Below are the code and all the weights of a small trained network. Each question names an input and a class and asks about switching units off, where a switched-off unit gives its printed mean instead of its output.

import numpy as np


def w(rows, s, z=0):
    codes = np.array(rows[::2]) - 128.0
    scale = np.full(codes.shape[1], s)
    scale[-1] = z or s
    return codes * scale


def norm(h):
    return h / np.sqrt((h * h).mean(-1, keepdims=True) + 1e-5)


def f(y):
    return y / 2 * (1 + np.tanh(0.7978845608 * (y + 0.044715 * y**3)))


def log_softmax(a):
    a = a - a.max(-1, keepdims=True)
    return a - np.log(np.exp(a).sum(-1, keepdims=True))


def net(x, mask):
    res = np.array(x, float).reshape(1, 6) / 4 @ E
    u = 0
    for l in range(2):
        y = f(norm(res) @ A[l][:, :-1].T + A[l][:, -1])
        res = res + np.where(mask[u : u + 13], y, B[l][:, -1]) @ B[l][:, :-1]
        u += 13
    return log_softmax(norm(res)[-1] @ U[:, :-1].T + U[:, -1])


A, B = {}, {}
E = w([
[100,63,172,3,141,62],'x0',
[121,138,78,45,31,159],'x1',
[114,163,241,137,18,104],'x2',
[177,46,134,107,168,178],'x3',
[114,185,151,158,105,237],'x4',
[46,101,144,217,114,112],'x5',
],0.0069)
A[0] = w([
[100,113,219,184,94,122,16],'0.n1',
[83,101,154,106,179,156,110],'0.n2',
[158,254,155,93,152,120,2],'0.n3',
[73,112,86,170,196,84,44],'0.n4',
[132,101,181,214,79,130,102],'0.n5',
[193,34,123,87,147,105,8],'0.n6',
[115,213,94,86,125,144,83],'0.n7',
[154,101,94,134,61,182,29],'0.n8',
[164,159,73,144,64,184,18],'0.n9',
[133,144,117,67,146,187,93],'0.n10',
[148,120,98,209,219,138,139],'0.n11',
[141,85,108,132,187,90,96],'0.n12',
[56,146,113,128,99,32,10],'0.n13',
],0.013,0.0062)
B[0] = w([
[89,234,168,85,163,82,176],'0.n1',
[100,109,161,81,107,155,157],'0.n2',
[245,125,165,144,86,72,146],'0.n3',
[68,46,153,163,86,51,185],'0.n4',
[43,255,223,127,184,167,203],'0.n5',
[214,100,115,85,242,81,184],'0.n6',
[151,83,199,100,69,117,161],'0.n7',
[59,69,79,154,18,145,147],'0.n8',
[119,117,82,187,72,91,173],'0.n9',
[152,149,62,126,124,198,166],'0.n10',
[131,65,163,238,128,142,254],'0.n11',
[120,45,143,98,125,107,188],'0.n12',
[80,158,55,69,68,12,164],'0.n13',
],0.0088,0.0069)
A[1] = w([
[122,150,123,170,128,49,192],'1.n1',
[111,124,140,75,120,129,140],'1.n2',
[144,150,91,39,125,189,20],'1.n3',
[172,67,130,11,197,176,77],'1.n4',
[114,109,45,102,59,212,4],'1.n5',
[79,183,156,94,112,108,162],'1.n6',
[146,198,166,185,109,136,189],'1.n7',
[250,147,100,122,106,113,69],'1.n8',
[171,91,46,147,146,116,174],'1.n9',
[174,46,100,156,176,179,24],'1.n10',
[120,197,163,113,132,117,38],'1.n11',
[94,169,121,96,197,108,133],'1.n12',
[139,144,29,96,138,78,127],'1.n13',
],0.013,0.0042)
B[1] = w([
[73,114,31,61,175,208,217],'1.n1',
[144,178,25,154,179,224,158],'1.n2',
[3,107,173,200,249,210,159],'1.n3',
[230,138,54,134,202,167,255],'1.n4',
[129,117,43,208,46,163,192],'1.n5',
[93,188,66,115,152,98,219],'1.n6',
[156,173,218,117,179,184,250],'1.n7',
[129,67,224,35,29,150,179],'1.n8',
[145,112,244,105,101,90,217],'1.n9',
[72,197,113,81,129,64,218],'1.n10',
[54,193,116,108,188,145,170],'1.n11',
[209,217,176,76,109,106,166],'1.n12',
[152,120,70,183,75,31,178],'1.n13',
],0.0071,0.0063)
U = w([
[60,234,184,116,156,119,229],'0',
[242,52,99,59,202,86,136],'1',
[199,128,204,76,66,140,165],'2',
[117,114,187,254,175,188,15],'3',
[86,134,29,64,97,41,115],'4',
[56,3,151,172,183,49,130],'5',
[131,95,74,184,8,166,105],'6',
[137,110,57,111,159,238,3],'7',
],0.02,0.0037)

Each question gives the input, the list of numbers given to net, and the class t.
The units are the neurons (one row each of A and B). Each row of codes is followed by its name. A weight is (code - 128) times the scale printed after its matrix; where a second scale follows, it is the last column's (A, B and U).
mask holds one flag per neuron, layer by layer. A switched-off neuron (its flag False) gives its mean, the last column of its row in B, instead of its output. The means were averaged over made-up inputs and are rounded, as every weight is.
A unit's drop is (log p(t) with every unit on - log p(t) with that unit switched off) / (log p(t) with every unit on - log p(t) with every unit switched off).
The circuit of an input: a set's keep is (log p(t) with only the set's units on - log p(t) with every unit switched off) / (log p(t) with every unit on - log p(t) with every unit switched off). Starting from the 12 units with the biggest drops (on a tie, the unit counted first), units are removed one at a time, each time the one whose removal leaves the highest keep (on an exact tie, the one counted first), for as long as the keep stays at least 0.8.
units of the circuit, in order: the units of the circuit, biggest drop first
k most important neurons: the k neurons with the biggest drops, biggest first
k most important neurons of layer l: the k neurons of layer l with the biggest drops, biggest first
drop of u: that unit's drop, to one decimal
input [-5,-5,-4,-5,-4,5], class 5: units of the circuit, in order : (0.n4)
input [-5,-5,0,-7,5,-6], class 2: 2 most important neurons : (0.n3, 1.n8)
input [-8,-4,-5,7,-3,4], class 5: 2 most important neurons of layer 0 : (0.n4, 0.n12)
input [-7,6,-3,8,6,8], class 6: 2 most important neurons : (0.n8, 1.n5)
input [-7,-7,5,4,0,1], class 0: 2 most important neurons of layer 0 : (0.n5, 0.n1)
input [4,-4,-3,-7,-4,-2], class 4: 3 most important neurons : (0.n13, 0.n11, 1.n1)
input [3,-2,5,4,-8,4], class 1: units of the circuit, in order : (0.n6, 0.n11)
input [-5,0,-4,-8,-7,0], class 5: 2 most important neurons : (0.n11, 0.n4)
input [-5,2,-5,-5,2,-5], class 6: 3 most important neurons of layer 0 : (0.n9, 0.n6, 0.n5)
input [8,-2,-4,6,4,7], class 1: 2 most important neurons : (1.n4, 0.n6)
input [7,5,8,1,0,-1], class 4: 2 most important neurons : (0.n5, 1.n7)
input [0,-1,0,-4,-7,0], class 4: 2 most important neurons : (0.n13, 0.n11)
input [-4,5,4,5,2,4], class 0: drop of 0.n1 : 0.1
input [7,-5,8,-2,-6,6], class 0: units of the circuit, in order : (0.n1)
input [-6,3,5,5,-4,1], class 0: drop of 0.n5 : 1.5
input [1,-6,0,-8,7,-4], class 2: drop of 0.n3 : 0.7
